Q576: [119 144 132 130 105 164 171 139 107 165 117 101 125 172 129 140 113 142
 126  85 152  84 116 126  81  95  94 157 113 133 144  54 163 143 129  59
 168 154 128 127 118 131 174 146  80 193 170 135 105 143]
Q625: [171 163 128 116  95 152  54  85 174 127 117 143 129 144 129 131 101 112
  59 168  80 130 172 139 157 170 165 125 154 135 126 133 126 105 164 119
  81  84 118 132 193 143 147 140  94 113 142 107 144 105]
Q528: [118 143 134 144 135 163 113 126 103  73  98 138  91 123 107 144 140 101
 107 129  92 114 157  93  95 134 117 153 161 163 177 113 122 138 142 118
 132 113 110 103 117 149 128 121 130 127 108 134 159 183]
Q42: [142 152 172 193 133 105 119 139 171 130 147 168 131 129  94 117 144 154
 165  54  85 174 126 135 113 129 128 107 126 127 170 113 143  81 118 132
  84  59 143 164 101 157 140 116 125 105 163  95  80 144]
Q262: [154 127 130  80  85 126 143 135 128 193 140 126 101 117 171 164 165 170
 174 125 144  94 116 105 143 152 163 144 118  81 105 112 119  54 142 168
 107 147 131 157 129  84 133 140 129  95 172 132 113  59]
perm: [ 59 113 132 172  95 129 140 133  84 129 157 131 147 107 168 142  54 119
 112 105  81 118 144 163 152 143 105 116  94 144 125 174 170 165 164 171
 117 101 126 140 193 128 135 143 126  85  80 130 127 154] -> Q262
perm: [118 108 118  93 113  73 134 114 163 138 140 144 113 138 149 130  92 134
 127 126 142 121 157 183  91 117 129 161  98 132 153 103 107 117 134 123
 113 144 103 135 107 159 101 128 177 122 110  95 163 143] -> Q528
perm: [105 171 163 128 116  95 152  54  85 174 127 117 143 129 144 129 131 101
 112  59 168  80 130 172 139 157 170 165 125 154 135 126 133 126 105 164
 119  81  84 118 132 193 143 147 140  94 113 142 107 144] -> Q625
perm: [157 140 116 125 105 163  95  80 144 142 152 172 193 133 105 119 139 171
 130 147 168 131 129  94 117 144 154 165  54  85 174 126 135 113 129 128
 107 126 127 170 113 143  81 118 132  84  59 143 164 101] -> Q42

Q750: [200 110 172  38 154  91 136 156 161  98 150 121]
Q687: [139 102 138  92 148  84 149 165 166 110 145 115]
Q181: [121 124 136 135 141  93  96 117 148 116 144 128]
Q18: [ 91 150 110  98 161 156 172 121  38 199 154 136]
Q43: [111 135 120 125 163  64  99 120 154 123 138 158]
Q791: [150 139 119 145 203  70  86 130 155 104 128 195]
perm: [121 150  98 161 156 136  91 154  38 172 110 200] -> Q750
perm: [154 156 150 161 110  98  91 136 121 200 172  38] -> Q750

Q639: [133 136  92 104 106 154 127 148 116 161 113 170 160 165 135]
Q845: [114 156 146 104 145 158 136 125  95 141 121 150  41 155 119]
Q308: [133 136  92 104 106 154 127 117 120 120 137 104 158 142 105]
Q288: [156 114 125 121 119 150 146 145 141 155  41 136  95 105 158]
Q558: [ 99 135 174 128 141 161 123 180  97 198  89 141 103 106 103]
Q264: [120  95 159 154 117 128 104 142 166 158 162 136 120  94 128]
Q449: [154  95 166 159 128 162  94 117 120 120 137 104 158 142 128]
Q432: [162 104 143  79 112 122 139 151  97 130 148 134 130 149  98]
perm: [ 41  95 105 114 119 121 125 136 141 145 146 150 155 156 158] -> Q288
perm: [ 41  95 104 114 119 121 125 136 141 145 146 150 155 156 158] -> Q845
perm: [103  97 141 106 161 103 128 123 141  99 174 198  89 180 135] -> Q558
perm: [ 94  95 104 117 120 120 128 128 137 142 154 158 159 162 166] -> Q449
perm: [158 105  95 136  41 155 141 145 146 150 119 121 125 114 156] -> Q288

Q34: [ 89 164 166 191 188  93 152 149  75]
Q741: [192  77  99  92 198 183 137 147  82]
Q472: [174  70  79 111 190 149  92  89 144]
Q998: [ 80  92 149 190  89 174  70 144 111]
perm: [ 75 149 152  93 188 191 166 164  89] -> Q34
perm: [174 111  80 144  92  89  70 149 190] -> Q998
perm: [144  89  92 149 190 111  79  70 174] -> Q472
perm: [ 70  79 111 190 149  92  89 144 174] -> Q472
perm: [198 137 183  77  99 147 192  92  82] -> Q741
perm: [ 70 144 111  80  92 149 190  89 174] -> Q998

Q890: [ 92 196 104 122  85 166 151]
Q270: [101  93 117 181 141 194  94]
Q325: [197 166  92  85 104 122 151]
Q821: [142 110 175 158 112 164  81]
Q946: [122 151 196  92 104  85 166]
Q374: [147 116 113 130 108 171  95]
perm: [ 95 171 108 130 113 116 147] -> Q374
perm: [ 81 110 112 142 158 164 175] -> Q821
perm: [ 93  94 101 117 141 181 194] -> Q270
perm: [110 164  81 175 142 158 112] -> Q821
perm: [151 122 104  85  92 166 197] -> Q325

Q640: [ 99 123  48 112 152 190 112]
Q8: [161 101  97  95 157 154 111]
Q141: [112 152 111  48 123  99 190]
Q970: [ 99 112 152  48 123 190 111]
perm: [152 190 112  99 123  48 112] -> Q640
perm: [ 48  99 112 112 123 152 190] -> Q640
perm: [112  48 152 112 190  99 123] -> Q640
perm: [157 154 111 161 101  97  95] -> Q8

Q470: [107  91 150  88  51 170  51]
Q155: [ 87 105 138  60 106 129  31]
Q80: [117  79 147  85 108 170  62]
Q26: [106  87 129  60 138 106  31]
Q364: [ 87 105 129 106  31 138  60]
Q421: [129 104 152  88  73  82  42]
perm: [ 31  60  87 106 106 129 138] -> Q26
perm: [ 31 138 106 129  87  60 106] -> Q26
perm: [138 106  31 106  87 129  60] -> Q26

Q309: [ 77  81 171  73  68]
Q461: [ 87  81 160  75  71]
Q175: [ 81  77 171  72  68]
Q354: [197 202  65 193 198]
Q691: [100  97 153  87  85]
Q201: [ 86  81 165  80  75]
Q382: [171  69  72  77  81]
perm: [160  71  87  75  81] -> Q461
perm: [ 68  72  77  81 171] -> Q175
perm: [ 68  72 171  77  81] -> Q175

Q172: [223 154 129 125 192 124]
Q609: [ 94  60 111 120 146  80]
Q223: [ 94 120 111  60  81 146]
perm: [192 125 154 129 223 124] -> Q172
perm: [ 94 146 120  60  80 111] -> Q609
perm: [ 60  81  94 111 120 146] -> Q223

Q975: [105  99 191 115  81  95 175 114]
Q256: [200 172 107 141  99  99 119 104]
Q610: [118 136 148 163  68  92 157 156]
Q138: [ 59 161 102 142 153 171 111  85]
Q603: [200 107  99 119 141  98 104 172]
Q278: [114  99 191  95 115 175 105  80]
perm: [ 80 175  99 105 115 114 191  95] -> Q278
perm: [172 200 107  99 119 141  98 104] -> Q603
perm: [114 175  95  81 115 191  99 105] -> Q975
perm: [107 104 200 172 141 119  98  99] -> Q603

